In the rows, 128 means zero.
Each row is followed by its group and then its class within the group.
[192 153 120 118 115  63 135 134 209 250 173 103 157  40 142 181 188 243
 153 105 214 110]  <32>.A
[185 163 127 111 112  99 124 155 125 122 142 150 102 133 141 161 113 146
 147 145 149 104]  <29>.V
[177 120 152 118 117  81 137 107 160 162  88 118 148  79 143 130 157 156
 123 119 159 135]  <32>.N
[185  88 133 131 144 136 128 152 187 151  12 102 120  87 101  65 124 136
 107 134 113 112]  <28>.T
[161 166 149 102 116 111 119 172 139 165 157 162 127 108 106 172 103 128
 168 128 125 130]  <29>.V
[209 141 118 143 150  71 131 121 110  96 113 172 112  74 202 119 138 172
 125 120 179 133]  <33>.X
[174 127 113 142 115  78 130 114 198 178 122 100 135  78 157 141 154 181
 129 127 174 120]  <32>.D
[186 162 104 131 115 115 139 186 107 111 104 150 113  98 170 116 105 179
 137 125 169 125]  <33>.G
[154 144 133 121 121 136 138 153 197 114 148 103  82 111 152 111 166 156
 143 143 128 112]  <28>.T
[186 122 127 128 139 126 122 161 103 100  82 113 115 110 149  71 129 130
 105 132 116 123]  <28>.P
[229 158 124 109 107 137 122 154 105  88 156 162 104 169 113 173  89 116
 132 129 128 124]  <29>.V
[181 126 139 153 132 146 137 152 111  92  33 123 114 115 183  63 130 133
 120 145 106 128]  <28>.P
[194 142 122 120 159  50 145 127 165 143 141 122 133  61 165 134 187 187
 104 139 195  95]  <32>.A
[165  90 127 119 112 134 117 110 143 172 102 159 134 153  96 155  74 120
 109 139 103 144]  <29>.Q
[168 118 131 136 136 132 130 134 205 140  55 135 109 109 170  95 111 146
 127 128 138 116]  <28>.Z
[144 132 122 110 136 137 137 147  80  79 121 105  98 148 135  89 137 122
  76 144 116 103]  <28>.P
[157 118 125 130 133  98 145 114 154 125  82 113 136  82 172 106 175 132
 130 129 157 113]  <32>.A
[200 148 107 132 142 107 132 161 109 108  76 159 140  88 180  93 115 180
 136 131 176 124]  <33>.X
[176  79 116 115 125 122 112 158 152 150 127 159  97 135 122 192  71 145
 134 110 131 123]  <29>.F
[141 119 153 125 137 137 138 176 182 108  64  86 103 133 165  93 132 153
 135 131 137 107]  <28>.Z
[184 162 131 128 140 100 120 182 162 108 117 142  86 106 176 113 116 172
 136 127 158 117]  <33>.G
[195 125 114 129 131 126 119 167 172 159  97 174 113 107 124 140  88 140
 116 134 130 131]  <29>.V
[188 141 134 129 144 121 120 141 124 154  57 151 149  94 183  90 119 151
 134 159 148 136]  <33>.X
[179 154  90 110 117 122 118 139 117 102 178 146  91 139 135 181  79 132
 141 132 146 128]  <29>.F
[162 149 125 113 127 136 117 150 114 118 143 149 127 142 106 164  87 157
 127 126 130 127]  <29>.F
[163 135 120 106 105 125 127 173 158 128 146 151 113 159 107 176  96 160
 128 120 130 114]  <29>.F
[132 149 132 128 140 128 135 150 141  69 146 100  88 167 157 128 151 130
 145 148 106 108]  <28>.Z
[172 131 116 130 149  99 135 151 171 117 108 108 102 120 157  92 135 145
 128 150 139 100]  <28>.Z
[187 123 118 134 138 110 135 153 116 141  76 171 128 103 150 101 115 152
  96 130 145 135]  <33>.X
[222 199 113 118 114  71 114 199 223 166 201 174  77  57 189 191 135 226
 155 101 209 132]  <33>.G
[183 150 131 131 130 131 143 147 185 105 119  97  88 137 146 119 163 133
 146 133 144 101]  <28>.Z
[172 134 131 118 121  72 150 124 152 138 128 135 107  69 173 133 152 173
 136 120 191 112]  <32>.A
[175 141 114 148 137 124 143 149 128 106 130 127 108 115 155  99 104 134
 126 133 153 107]  <33>.G
[199 129 124 103  97 116 121 166 124 173 147 194 117 124 105 170  88 131
 105 137 132 128]  <29>.Q
[145  88 124 135 142 133 146 119 125 114  56 157 144 109 133 101 144 109
  91 141 127 104]  <32>.D
[201 129 122 111 104 129 114 152 108 155 114 169 113 123 111 160  92 106
 118 138 154 132]  <29>.Q
[187 163 127  95 110 109 159 160 152 153 133 153  99 103 130 160 118 161
 114 141 136 125]  <29>.V
[179 147 111 120 112 107 108 148 110 124 137 184 111 111 122 174  60 151
 129 114 151 127]  <29>.F
[188 143 107 119 119 123 117 167 110 170 112 112 109 104 135 120 102 134
 123 115 163 130]  <29>.V
[177 130 110 113 119 109 121 149 134 154 116 208 117  82 139 152 105 161
 115 124 141 135]  <29>.V
[165  88 132 125 157 160 135 154 101  67  14  91 104 147 153  52 140 131
 107 150  88  95]  <28>.T
[198 146 132 113 128  97 131 158 190 181 108 187 107 118 121 178  79 173
 103 118 181 127]  <29>.F
[197 134 121 149 141  91 132 140 100 136  64 170 141  79 181  98  99 170
 126 125 183 131]  <33>.X
[196 121 121 124 137 113 121 161 163 143  94  87 113  99 196 120 128 163
 101 140 155 113]  <28>.Z
[169 164 121 119 131 112 118 162 155 137 163 146  87 141 132 163 111 112
 140 150 124 154]  <29>.V
[191 148 124 137 131 112 128 139 135 127 100 145 122 102 177 111 114 154
 139 132 169 129]  <33>.U
[149 146 103 132 137 110 140 162 151  77 162 116  79 156 143 136 153 114
 163 157 111  98]  <28>.T

Each row is followed by its group and then its class within the group.
[139 126 134 151 148 122 132 125 145 109 111 119 126 118 132 107 173 115
 123 140 143 122]  Sata.W
[128 122 142 126 143 156 122 117 100 106 115 121 120 115 122 133 141 123
 127 134 133 111]  Sata.L
[136 112 136 118 140 136 141 115 131 107  98 131 130 126 133 126 160 126
 117 129 144 125]  Sata.W
[167 124 118 107 117 122  83 105 130 123 126 131 132 142 104 144  83 108
 149 124 101 137]  Getus.C
[163 120 138  99 126  99 110 122 137 110 125 122 121 129 152 125 124 128
 144 132 124 127]  Getus.M
[143 126 137 143 141 128 123 123 123 105 119 128 115 124 140 117 163 115
 113 135 132  98]  Sata.H
[135 165 132 146 128  93 129 132  99 119 127 132 121 124 156 118 126 149
 121 139 146  99]  Mezi.E
[142 127 122 114 107 108 108  92 134 145 119 123 123 129 138 121 106 134
 147 139 121 135]  Getus.C
[160 132 124 117 150 109  87  90 126 135 119 119 122 130 149 121 118 108
 155 138  99 101]  Getus.R
[151 149 138 141 147  99 143 145 123 113 111 142 120 118 136 113 130 116
  97 135 137 116]  Mezi.J
[164 148 121 135 137  93 133 139 153 112  89 150 117 125 121 109 125 124
 118 163 128 118]  Mezi.B
[166 134 124  89 117 121  80  73 123 120 112 124 120 131 148 134 122 115
 149 125 106 111]  Getus.R
[161 192 111 127 110 106 110 135 113 101 107 153 119 131 123 140  91 130
 109 127 127 124]  Mezi.B
[136 153 127 120 115 110 135 113 122 127 117 143 121 121 133 133 105 145
 115 154 134 125]  Mezi.E
[154 137 127 151 135 111  89 130 110 134 120 133 122 130 120 131  85 106
 145 128 110 108]  Getus.R
[153 121 131 123 144 100 131 110 130 126 132 118 129 125 161 101 175 123
 129 127 139 105]  Sata.H
[142  75 145 139 158 121 136 101 140  90 103 119 128 114 137 127 201  87
 118 141 142 107]  Sata.W
[133 144 141  98 158 111 128 121 135 110  84 130 110 120 156 123 135 127
 108 137 120 111]  Mezi.B
[154 153 135 162 111 106 144 173 127 112 128 139 118 123 154 122 119 129
 115 132 134 118]  Mezi.J
